The symbols move the items like this.
z751 l z716
z751 a z212
z751 s z397
z751 k z134
z751 w z319
z751 z z880
z580 l z796
z580 a z727
z580 s z700
z580 k z487
z580 w z313
z580 z z566
z845 l z610
z845 a z265
z845 s z313
z845 k z727
z845 w z390
z845 z z443
z12 l z487
z12 a z996
z12 s z931
z12 k z623
z12 w z566
z12 z z256
z122 l z623
z122 a z920
z122 s z558
z122 k z547
z122 w z256
z122 z z901
z931 l z256
z931 a z12
z931 s z737
z931 k z901
z931 w z979
z931 z z56
z313 l z443
z313 a z845
z313 s z997
z313 k z580
z313 w z126
z313 z z534
z633 l z973
z633 a z366
z633 s z976
z633 k z326
z633 w z835
z633 z z182
z716 l z212
z716 a z797
z716 s z880
z716 k z690
z716 w z142
z716 z z751
z939 l z61
z939 a z363
z939 s z835
z939 k z366
z939 w z121
z939 z z27
z326 l z637
z326 a z474
z326 s z187
z326 k z242
z326 w z633
z326 z z102
z637 l z474
z637 a z35
z637 s z102
z637 k z489
z637 w z973
z637 z z326
z363 l z95
z363 a z736
z363 s z939
z363 k z389
z363 w z547
z363 z z61
z56 l z931
z56 a z256
z56 s z53
z56 k z558
z56 w z407
z56 z z737
z212 l z797
z212 a z155
z212 s z751
z212 k z765
z212 w z591
z212 z z716
z433 l z509
z433 a z183
z433 s z658
z433 k z95
z433 w z623
z433 z z547
z738 l z894
z738 a z397
z738 s z690
z738 k z960
z738 w z797
z738 z z765
z558 l z901
z558 a z122
z558 s z183
z558 k z121
z558 w z56
z558 z z206
z35 l z989
z35 a z976
z35 s z637
z35 k z233
z35 w z818
z35 z z474
z703 l z390
z703 a z541
z703 s z41
z703 k z443
z703 w z672
z703 z z126
z797 l z155
z797 a z16
z797 s z716
z797 k z738
z797 w z952
z797 z z212
z390 l z541
z390 a z907
z390 s z126
z390 k z845
z390 w z17
z390 z z703
z976 l z182
z976 a z633
z976 s z35
z976 k z187
z976 w z153
z976 z z989
z880 l z751
z880 a z716
z880 s z894
z880 k z270
z880 w z448
z880 z z397
z95 l z736
z95 a z470
z95 s z61
z95 k z153
z95 w z433
z95 z z363
z102 l z326
z102 a z637
z102 s z468
z102 k z681
z102 w z182
z102 z z187
z319 l z142
z319 a z591
z319 s z16
z319 k z751
z319 w z811
z319 z z448
z206 l z558
z206 a z901
z206 s z509
z206 k z184
z206 w z737
z206 z z183
z167 l z835
z167 a z27
z167 s z389
z167 k z182
z167 w z736
z167 z z153
z996 l z491
z996 a z407
z996 s z12
z996 k z53
z996 w z796
z996 z z487
z973 l z366
z973 a z818
z973 s z182
z973 k z637
z973 w z27
z973 z z633
z182 l z633
z182 a z973
z182 s z989
z182 k z102
z182 w z167
z182 z z976
z793 l z233
z793 a z468
z793 s z242
z793 k z181
z793 w z474
z793 z z489
z861 l z588
z861 a z811
z861 s z952
z861 k z16
z861 w z681
z861 z z502
z566 l z580
z566 a z796
z566 s z979
z566 k z12
z566 w z534
z566 z z700
z852 l z159
z852 a z662
z852 s z672
z852 k z541
z852 w z134
z852 z z17
z265 l z819
z265 a z41
z265 s z845
z265 k z384
z265 w z907
z265 z z610
z491 l z407
z491 a z979
z491 s z487
z491 k z737
z491 w z727
z491 z z996
z142 l z591
z142 a z952
z142 s z448
z142 k z716
z142 w z181
z142 z z319
z389 l z153
z389 a z167
z389 s z366
z389 k z989
z389 w z363
z389 z z818
z61 l z363
z61 a z95
z61 s z27
z61 k z818
z61 w z658
z61 z z939
z384 l z997
z384 a z534
z384 s z727
z384 k z979
z384 w z265
z384 z z782
z407 l z979
z407 a z700
z407 s z996
z407 k z56
z407 w z782
z407 z z491
z509 l z183
z509 a z206
z509 s z547
z509 k z736
z509 w z920
z509 z z433
z448 l z319
z448 a z142
z448 s z155
z448 k z880
z448 w z588
z448 z z16
z920 l z53
z920 a z737
z920 s z122
z920 k z509
z920 w z487
z920 z z623
z610 l z265
z610 a z819
z610 s z443
z610 k z782
z610 w z541
z610 z z845
z27 l z939
z27 a z61
z27 s z167
z27 k z973
z27 w z184
z27 z z835
z819 l z41
z819 a z126
z819 s z610
z819 k z997
z819 w z673
z819 z z265
z727 l z782
z727 a z384
z727 s z580
z727 k z491
z727 w z845
z727 z z796
z16 l z448
z16 a z319
z16 s z797
z16 k z397
z16 w z861
z16 z z155
z811 l z181
z811 a z416
z811 s z861
z811 k z319
z811 w z489
z811 z z588
z153 l z167
z153 a z835
z153 s z818
z153 k z976
z153 w z95
z153 z z389
z894 l z397
z894 a z880
z894 s z765
z894 k z899
z894 w z155
z894 z z738
z256 l z12
z256 a z487
z256 s z56
z256 k z122
z256 w z700
z256 z z931
z242 l z489
z242 a z793
z242 s z107
z242 k z588
z242 w z326
z242 z z681
z53 l z737
z53 a z56
z53 s z623
z53 k z183
z53 w z996
z53 z z920
z690 l z765
z690 a z738
z690 s z270
z690 k z159
z690 w z716
z690 z z134
z899 l z353
z899 a z270
z899 s z662
z899 k z723
z899 w z894
z899 z z960
z737 l z56
z737 a z931
z737 s z920
z737 k z206
z737 w z491
z737 z z53
z997 l z534
z997 a z313
z997 s z782
z997 k z700
z997 w z819
z997 z z384
z835 l z27
z835 a z939
z835 s z153
z835 k z633
z835 w z470
z835 z z167
z502 l z861
z502 a z588
z502 s z591
z502 k z155
z502 w z107
z502 z z952
z952 l z502
z952 a z861
z952 s z142
z952 k z797
z952 w z576
z952 z z591
z184 l z121
z184 a z658
z184 s z736
z184 k z27
z184 w z206
z184 z z470
z487 l z996
z487 a z491
z487 s z256
z487 k z920
z487 w z580
z487 z z12
z662 l z960
z662 a z899
z662 s z852
z662 k z673
z662 w z765
z662 z z159
z673 l z613
z673 a z723
z673 s z541
z673 k z819
z673 w z662
z673 z z907
z270 l z134
z270 a z690
z270 s z899
z270 k z17
z270 w z880
z270 z z353
z782 l z384
z782 a z997
z782 s z796
z782 k z407
z782 w z610
z782 z z727
z681 l z242
z681 a z489
z681 s z576
z681 k z861
z681 w z102
z681 z z107
z672 l z17
z672 a z852
z672 s z613
z672 k z703
z672 w z353
z672 z z723
z613 l z723
z613 a z672
z613 s z907
z613 k z41
z613 w z960
z613 z z673
z960 l z899
z960 a z353
z960 s z159
z960 k z613
z960 w z738
z960 z z662
z474 l z35
z474 a z989
z474 s z326
z474 k z793
z474 w z366
z474 z z637
z736 l z470
z736 a z184
z736 s z363
z736 k z167
z736 w z509
z736 z z95
z183 l z206
z183 a z558
z183 s z433
z183 k z470
z183 w z53
z183 z z509
z489 l z793
z489 a z233
z489 s z681
z489 k z811
z489 w z637
z489 z z242
z723 l z672
z723 a z17
z723 s z673
z723 k z126
z723 w z899
z723 z z613
z658 l z547
z658 a z433
z658 s z184
z658 k z61
z658 w z901
z658 z z121
z181 l z416
z181 a z576
z181 s z588
z181 k z142
z181 w z793
z181 z z811
z576 l z107
z576 a z681
z576 s z181
z576 k z952
z576 w z468
z576 z z416
z541 l z907
z541 a z673
z541 s z703
z541 k z610
z541 w z852
z541 z z390
z397 l z880
z397 a z751
z397 s z738
z397 k z353
z397 w z16
z397 z z894
z443 l z845
z443 a z610
z443 s z534
z443 k z796
z443 w z703
z443 z z313
z121 l z658
z121 a z547
z121 s z470
z121 k z939
z121 w z558
z121 z z184
z623 l z920
z623 a z53
z623 s z901
z623 k z433
z623 w z12
z623 z z122
z159 l z662
z159 a z960
z159 s z17
z159 k z907
z159 w z690
z159 z z852
z155 l z16
z155 a z448
z155 s z212
z155 k z894
z155 w z502
z155 z z797
z468 l z187
z468 a z102
z468 s z793
z468 k z576
z468 w z989
z468 z z233
z907 l z673
z907 a z613
z907 s z390
z907 k z265
z907 w z159
z907 z z541
z534 l z313
z534 a z443
z534 s z384
z534 k z566
z534 w z41
z534 z z997
z979 l z700
z979 a z566
z979 s z491
z979 k z931
z979 w z384
z979 z z407
z366 l z818
z366 a z389
z366 s z633
z366 k z474
z366 w z939
z366 z z973
z591 l z952
z591 a z502
z591 s z319
z591 k z212
z591 w z416
z591 z z142
z901 l z122
z901 a z623
z901 s z206
z901 k z658
z901 w z931
z901 z z558
z818 l z389
z818 a z153
z818 s z973
z818 k z35
z818 w z61
z818 z z366
z233 l z468
z233 a z187
z233 s z489
z233 k z416
z233 w z35
z233 z z793
z187 l z102
z187 a z326
z187 s z233
z187 k z107
z187 w z976
z187 z z468
z547 l z433
z547 a z509
z547 s z121
z547 k z363
z547 w z122
z547 z z658
z126 l z703
z126 a z390
z126 s z819
z126 k z313
z126 w z723
z126 z z41
z134 l z690
z134 a z765
z134 s z353
z134 k z852
z134 w z751
z134 z z270
z41 l z126
z41 a z703
z41 s z265
z41 k z534
z41 w z613
z41 z z819
z17 l z852
z17 a z159
z17 s z723
z17 k z390
z17 w z270
z17 z z672
z989 l z976
z989 a z182
z989 s z474
z989 k z468
z989 w z389
z989 z z35
z353 l z270
z353 a z134
z353 s z960
z353 k z672
z353 w z397
z353 z z899
z588 l z811
z588 a z181
z588 s z502
z588 k z448
z588 w z242
z588 z z861
z416 l z576
z416 a z107
z416 s z811
z416 k z591
z416 w z233
z416 z z181
z765 l z738
z765 a z894
z765 s z134
z765 k z662
z765 w z212
z765 z z690
z470 l z184
z470 a z121
z470 s z95
z470 k z835
z470 w z183
z470 z z736
z700 l z566
z700 a z580
z700 s z407
z700 k z256
z700 w z997
z700 z z979
z796 l z727
z796 a z782
z796 s z566
z796 k z996
z796 w z443
z796 z z580
z107 l z681
z107 a z242
z107 s z416
z107 k z502
z107 w z187
z107 z z576

In the rows, 150 stands for zero.

The rows follow the links: the fewer symbols apart two items are, the more alike their rows tend to be.

Row, then item:
[ 162   96  120  141  109  166  164  133  141  178  164  136  133  165  167  163  146  152   10   69  147  119  113  112  163   24  104  152   93   93  138   88  149  126  125   46  125  192   84  154  215  186  221   58  272  121  202  210  195  143   95  151  131  130  206  173  128  130   90  255  123]: z588
[  68  198  153  145  146  122   96  174  202  225  176  146  174  128  177  164  171  125  275  168  100  184  244  261  153  202  252   98  179  201  163  151  119  237  264  217  191  107  246  183  140  203   81  216  159  170  118  150  143  111  170  181  135  107  115   76  150  186  154  152  175]: z433
[ 234  119  159  174  206  113  181  134   73   76  126  190  143  179  112  129  132  163  164  211  173  170   73   39  140  207  113  208  218  180  157  210  147  107   69  216  146  153  126  128   77   75  144  204   30  156   92   68  115  171  182  157  189  227  158  179  157  152  209   36  135]: z819
[  71  213  155  142  142  164  115  175  245  190  142  103  177  117  175  168  159  148  279  181  120  159  253  293  135  224  244   91  147  196  163  172  144  233  257  182  190  115  228  141  149  171   78  201  142  181  144  160  130  133  153  149  141   86   80   91  179  137  155  139  196]: z184
[ 221   97  163  163  156  126  172  129   40  118  170  213  123  177  126  134  149  138   35  113  181  147   46    7  177   83   58  209  164  104  139  121  154   64   43  133  106  182   86  176  148  144  224   96  156  115  158  137  175  164  146  147  152  222  222  201  111  188  149  170   99]: z353
[  80  204  148  139  147  172  121  173  256  186  132   91  179  125  173  166  156  162  275  183  119  156  252  289  129  220  242   92  139  197  161  175  142  239  256  173  192  119  222  131  153  161   79  201  144  180  147  161  127  140  158  153  143   79   78   96  189  120  150  131  203]: z470
[ 215  186  217  165  200  160  171  159   73   60  129  209  126  140   98  124  153  145  174  209  215  154   95   64  150  218   79  199  190  138  145  195  184   69   58  214  124  143  135  145   91   81  156  161    9  147  144   90  115  194  195  106  169  236  144  205  163  185  213   66  139]: z390
[ 217  168  202  168  203  143  176  156   76   59  125  202  128  150  106  125  145  150  171  212  205  158   80   57  150  223   88  203  189  145  145  199  178   77   61  213  130  148  131  140   83   78  151  173    7  154  130   84  113  194  192  120  178  233  142  201  160  173  213   52  134]: z703
[ 131  216  201  159  195  129  125  179  137  132  146  193  158  127  131  140  163  136  293  227  161  183  185  181  148  270  190  149  210  198  163  198  153  161  178  268  168  101  224  166   81  127   88  229   26  169  108   90  110  153  209  145  160  190  106  130  173  199  212   62  171]: z407
[ 158  199  213  138  130  229  170  168  130   93  146  170  111  116  120  145  165  142   59  116  226  100  121  119  158  107   51  156   79   53  126  119  218   56   75   84   93  170   89  153  191  139  222   36  148  125  246  193  169  204  132   74  134  174  162  228  151  167  140  217  139]: z797
[ 123   82   48  146  118  137  152  120  247  220  139   55  182  186  203  170  126  180  148  122   74  150  195  230  126  112  235  113  129  199  162  140  106  249  238   81  193  161  154  109  189  174  121  179  264  168  126  180  161  105  108  199  152   53  137   87  158   66  101  180  172]: z389
[ 150  131  148  140   99  173  153  141  127  171  182  161  127  153  155  160  158  136   22   67  164  120  123  117  171   32   97  152   90   71  132   79  166  106  120   67  112  181   97  180  217  198  225   49  258  114  216  212  199  156  105  133  120  148  207  179  123  160   98  268  124]: z502
[ 159   99   82  161  174   79  141  132  173  186  143  122  186  190  176  148  134  164  239  193   80  194  170  172  131  205  245  145  223  250  172  195   85  237  214  209  202  133  200  130  106  143   76  272  131  173   56   97  129  106  171  224  178  127  127   80  154  119  167   63  161]: z920
[ 161  165  189  168  189   71  120  154   48  165  196  251  148  153  130  133  174  109  220  184  146  202  134   91  175  198  163  179  245  191  160  164  122  133  136  287  154  120  210  221   77  165  125  217   63  147   86   85  140  129  208  181  149  235  173  132  120  255  205   85  122]: z782
[ 211  102  145  173  196   60  151  131   44  136  166  219  154  196  130  130  142  135  168  189  136  201   85   36  161  185  145  208  250  201  158  175  111  124  101  251  154  143  163  181   70  128  143  226   69  147   63   72  137  130  194  198  175  236  183  145  128  206  202   58  115]: z313
[ 133  143  113  128  110  235  178  144  254  136  112   50  149  136  166  167  130  195   88  118  159   94  171  219  124  103  137  118   51  109  142  136  185  165  169   14  145  182   98   81  231  131  172   78  232  156  219  216  160  170   94  111  147   65  123  172  180   50  100  214  183]: z793
[ 125  113   68  145  140  157  155  132  268  180  116   40  185  167  188  167  124  195  197  168   88  143  210  258  110  166  237  114  130  209  162  176  116  255  236   97  199  149  163   78  173  139   99  204  200  182  118  160  135  122  126  182  167   54   97   92  183   47  128  131  194]: z27
[ 180  216  250  161  183  168  150  175   58   76  154  238  116  115   99  130  169  120  158  185  227  150  106   71  163  193   72  188  174  107  141  165  197   54   63  218  110  135  142  186  106  116  174  127   33  134  173  115  135  202  192   95  148  248  155  211  147  232  205  111  131]: z673
[ 235   82  145  159  152  139  188  122   59  107  149  185  120  184  127  135  135  154   21  119  178  140   47    8  162   81   52  204  153  103  135  133  159   70   38  106  110  187   65  151  152  122  222   94  156  122  153  140  173  165  139  146  157  212  212  209  128  150  146  157  105]: z134
[ 204  112  155  172  195   60  143  136   38  145  176  232  155  180  133  131  150  125  183  185  137  204   94   46  169  182  150  200  251  196  162  171  108  129  110  261  156  139  176  194   75  144  136  232   78  141   65   67  140  131  197  198  168  234  182  135  119  218  200   64  114]: z534
[ 136  198  208  138  115  215  151  171  122  134  171  184  114  112  133  150  172  131   55   91  207  111  136  123  168   79   71  147   82   51  132   91  204   68   95   90   99  165  105  185  200  178  225   28  190  117  242  212  183  188  126   95  117  168  180  218  139  188  127  254  130]: z448
[ 169  117  100  157  187   99  149  138  175  151  122  119  182  178  160  146  126  171  256  221  107  188  164  176  128  240  224  157  210  248  172  215  105  219  195  213  205  131  190  107   96  110   70  260   89  185   64   87  110  130  179  196  185  130  111   95  169  108  186   37  173]: z56
[ 162   95   85  142  109  202  186  126  222  142  115   56  152  169  168  163  122  193   45  104  141  100  133  172  129   72  129  138   65  116  141  133  162  165  142    5  146  192   73   84  220  134  186   81  250  151  194  206  169  158   91  139  152   78  154  172  168   43   95  210  162]: z681
[ 224   93  142  172  201   66  162  126   49  125  154  211  149  189  128  129  138  139  164  192  145  196   77   29  160  186  140  209  245  196  160  189  113  127   96  238  162  147  151  165   74  112  141  228   65  148   65   63  129  142  188  192  183  233  180  149  130  185  203   46  114]: z443
[  67  198  154  125   98  208  123  166  233  208  165  111  152  111  181  176  169  145  139  100  143  117  229  264  155  100  180   85   68  110  142   94  174  187  223   83  148  142  172  164  226  213  154   86  255  146  225  233  178  145  112  123  108   73  134  133  155  142   92  267  175]: z474
[ 197  162  190  146  145  219  193  151  123   66  122  152  114  136  118  143  146  166   50  132  226  102   87   85  146  114   42  179   92   67  128  144  210   55   47   77   96  185   63  118  176   98  224   55  132  132  220  168  158  206  131   83  150  176  165  240  162  130  153  175  139]: z751
[ 174  149  180  170  192   61  126  151   43  160  189  244  150  164  135  133  165  111  208  186  138  211  118   68  176  194  161  184  245  191  156  164  116  132  131  285  156  126  195  217   75  164  127  223   71  143   79   79  138  125  208  190  155  239  181  130  116  245  201   82  118]: z384

Each walk starts at a row. The symbols on each line, taken left to right, move it on to the next item.
Each answer is a row, close to the row of the item it stands for.
[ 105  161  105  135  147  176  146  154  270  174  109   58  183  147  181  166  131  182  242  184  108  146  233  280  113  210  239  102  132  207  163  188  139  246  246  128  199  132  189   88  161  137   80  208  160  186  138  160  127  135  143  159  158   63   79  102  191   69  143  120  205]
s l k w: [ 112  145   92  142  144  167  146  145  274  172  112   46  185  152  186  165  129  189  227  182  108  145  225  271  110  198  237  108  134  209  159  183  134  248  244  116  197  139  180   83  166  133   84  206  176  186  131  155  126  129  133  166  167   57   86  102  187   60  136  124  201]
a a k k z: [  79  146  103  132   97  164  120  150  223  239  178  101  168  147  196  176  159  143  129   86  101  141  217  243  156   79  207   93  102  147  147   95  131  221  238   88  163  149  169  166  222  232  147  121  291  148  177  222  186  109  103  177  117   68  152  100  136  134   84  253  163]
[ 231  137  171  170  208  127  184  143   76   65  121  189  136  170  111  123  134  160  169  212  182  168   75   46  147  218  103  209  211  168  151  212  156   94   69  212  149  155  121  127   76   70  148  191   21  154  105   73  118  179  194  144  192  228  151  189  155  157  215   40  134]
l l z k s: [ 186  132  169  170  193   58  130  141   40  157  183  241  150  174  132  132  159  117  195  181  140  210  105   54  177  184  161  194  247  195  158  172  109  136  121  272  156  131  184  205   70  159  132  225   74  142   67   78  143  129  203  200  163  236  183  133  117  232  198   70  113]
z z s s: [ 129  222  215  158  190  109  114  181   95  146  175  230  151  120  130  135  174  110  271  209  162  192  172  155  167  241  178  159  220  183  158  175  145  149  163  291  157  104  231  205   79  154  103  216   37  159  109   95  123  146  214  151  147  212  130  127  147  244  209   80  149]
[ 236  109  148  173  209   98  180  135   67   85  127  190  146  188  118  124  131  156  163  206  166  180   75   36  145  199  117  213  226  186  155  204  138  106   77  218  148  158  132  131   78   81  143  213   43  153   80   65  121  164  192  170  188  221  165  172  151  159  205   39  131]
w l z a: [ 175  216  252  158  175  166  148  178   54   89  163  248  113  116   95  128  172  115  151  176  220  156  105   72  173  181   69  184  170  101  138  152  195   48   62  223  108  139  144  192  110  133  184  119   44  131  177  120  140  198  190   98  144  251  166  214  139  238  202  129  125]
k z a: [ 226  148  182  169  204  135  182  145   78   60  118  192  137  164  104  124  140  155  167  213  194  163   82   53  141  221   98  205  198  159  147  209  167   84   65  214  141  147  129  130   78   74  146  186   17  156  114   81  112  184  196  127  180  228  148  196  159  167  217   42  134]
[  96  178  115  136  146  174  138  159  269  173  119   67  184  138  176  166  139  178  256  190  114  148  238  283  116  218  243  102  135  203  165  188  143  243  250  147  199  127  203  101  161  143   76  206  157  188  145  160  123  139  142  154  158   68   80   97  190   88  146  123  204]
s s z: [ 127   99   60  146  134  148  157  131  264  195  118   40  189  175  192  170  123  192  184  151   81  147  203  239  116  163  235  112  128  212  161  168  115  253  236   93  197  156  157   80  180  144  101  197  218  180  119  163  144  115  119  192  166   52  110   94  178   44  116  144  187]
a l w: [  66  212  161  139  146  147  103  175  222  209  166  132  178  117  178  168  166  134  278  177  107  171  254  280  148  212  248   93  157  197  163  156  137  235  265  206  189  105  241  169  146  192   75  203  152  169  140  162  135  128  166  161  136  103   98   82  166  167  156  147  183]
[  98  108   77  136  105  139  133  134  228  240  168   89  172  166  200  174  143  158  127   97   82  143  204  236  150   80  223  105  113  171  151  111  113  235  241   86  178  161  167  152  208  214  136  147  292  154  152  205  181  106  105  192  132   57  155   89  144  107   86  228  164]
w a k z: [ 108   98   66  140  109  135  135  129  232  241  161   75  178  172  202  170  138  166  131  100   74  147  199  227  143   91  221  106  125  180  159  120  105  244  240   79  185  162  158  138  201  201  133  157  282  157  139  197  177  103  107  203  143   58  150   89  142   94   88  212  162]
s k s: [  92  191  145  125  103  240  155  168  262  163  131   74  148  116  171  169  157  174  120  117  162   98  209  257  132  118  154   99   52  103  142  123  195  172  195   45  142  158  136  113  227  165  160   69  231  158  237  231  159  168  102  101  128   67  119  164  179   89  104  237  186]
[ 157  104   93  139  109  215  187  131  235  135  111   50  150  163  168  165  125  198   57  107  151   97  150  185  129   83  130  130   66  115  141  135  171  162  148    2  145  187   81   81  222  133  181   83  244  154  203  208  163  163   88  133  152   71  144  172  175   42   95  210  168]
z l w k l: [ 145  125  105  135  112  224  184  135  246  135  111   46  155  150  164  166  127  196   72  116  153   91  162  202  122   94  135  124   54  113  139  142  174  162  158    7  144  179   86   73  222  135  179   83  238  154  212  215  160  166   88  120  147   68  132  172  180   42  101  211  177]
s z s l k w: [ 170   83   85  139  107  181  187  119  199  156  129   77  146  177  172  162  128  187   23   90  136  111  121  139  138   51  121  141   83  115  140  119  151  153  128    9  140  199   72  102  221  150  200   82  267  142  189  206  184  147   88  147  153   94  173  172  148   66   87  225  149]
[ 133  220  210  161  194  127  121  183  128  135  153  202  159  121  127  138  168  127  286  222  160  188  186  175  159  265  182  147  212  198  161  197  153  158  176  276  171  102  227  178   82  139   94  223   29  167  111   93  114  152  210  141  157  197  112  133  163  213  213   63  164]
a l z a z: [ 127  215  219  157  189  102  113  175   83  151  183  242  152  131  129  136  176  106  261  203  160  199  173  142  173  232  176  160  232  186  158  173  140  141  158  295  156  104  227  214   78  164  109  215   41  151  104   95  130  148  215  159  150  220  143  129  136  253  209   88  142]
z l k: [ 155  178  159  156  197  127  145  162  168  124  122  148  172  144  144  144  142  160  283  235  140  179  179  184  128  268  201  151  207  220  165  222  141  188  181  242  188  115  205  127   84  106   74  249   34  183   88   85  102  153  193  156  178  160   94  120  180  143  209   38  177]
[ 233   94  140  173  202   78  168  123   55  110  144  205  149  191  128  124  133  152  160  199  147  189   77   35  151  189  133  218  238  197  158  195  119  121   85  228  154  154  137  155   72   97  142  219   58  149   64   66  125  146  193  187  186  230  179  156  135  175  202   42  120]
a z k a k: [ 126  224  218  156  191  120  118  181  112  141  163  214  152  120  130  137  174  116  280  217  162  189  182  165  162  252  183  154  219  189  158  188  153  149  172  287  165  103  227  193   79  152   98  218   31  160  109   96  122  150  211  147  148  200  123  126  154  230  211   76  152]
z s k: [ 165  105   92  163  186   88  148  132  173  165  128  116  183  185  162  146  129  173  246  212   96  189  166  172  131  224  234  155  217  247  169  214  104  230  202  208  201  132  188  110   95  116   80  271  106  182   55   85  115  118  173  205  185  130  115   90  168  110  179   43  171]
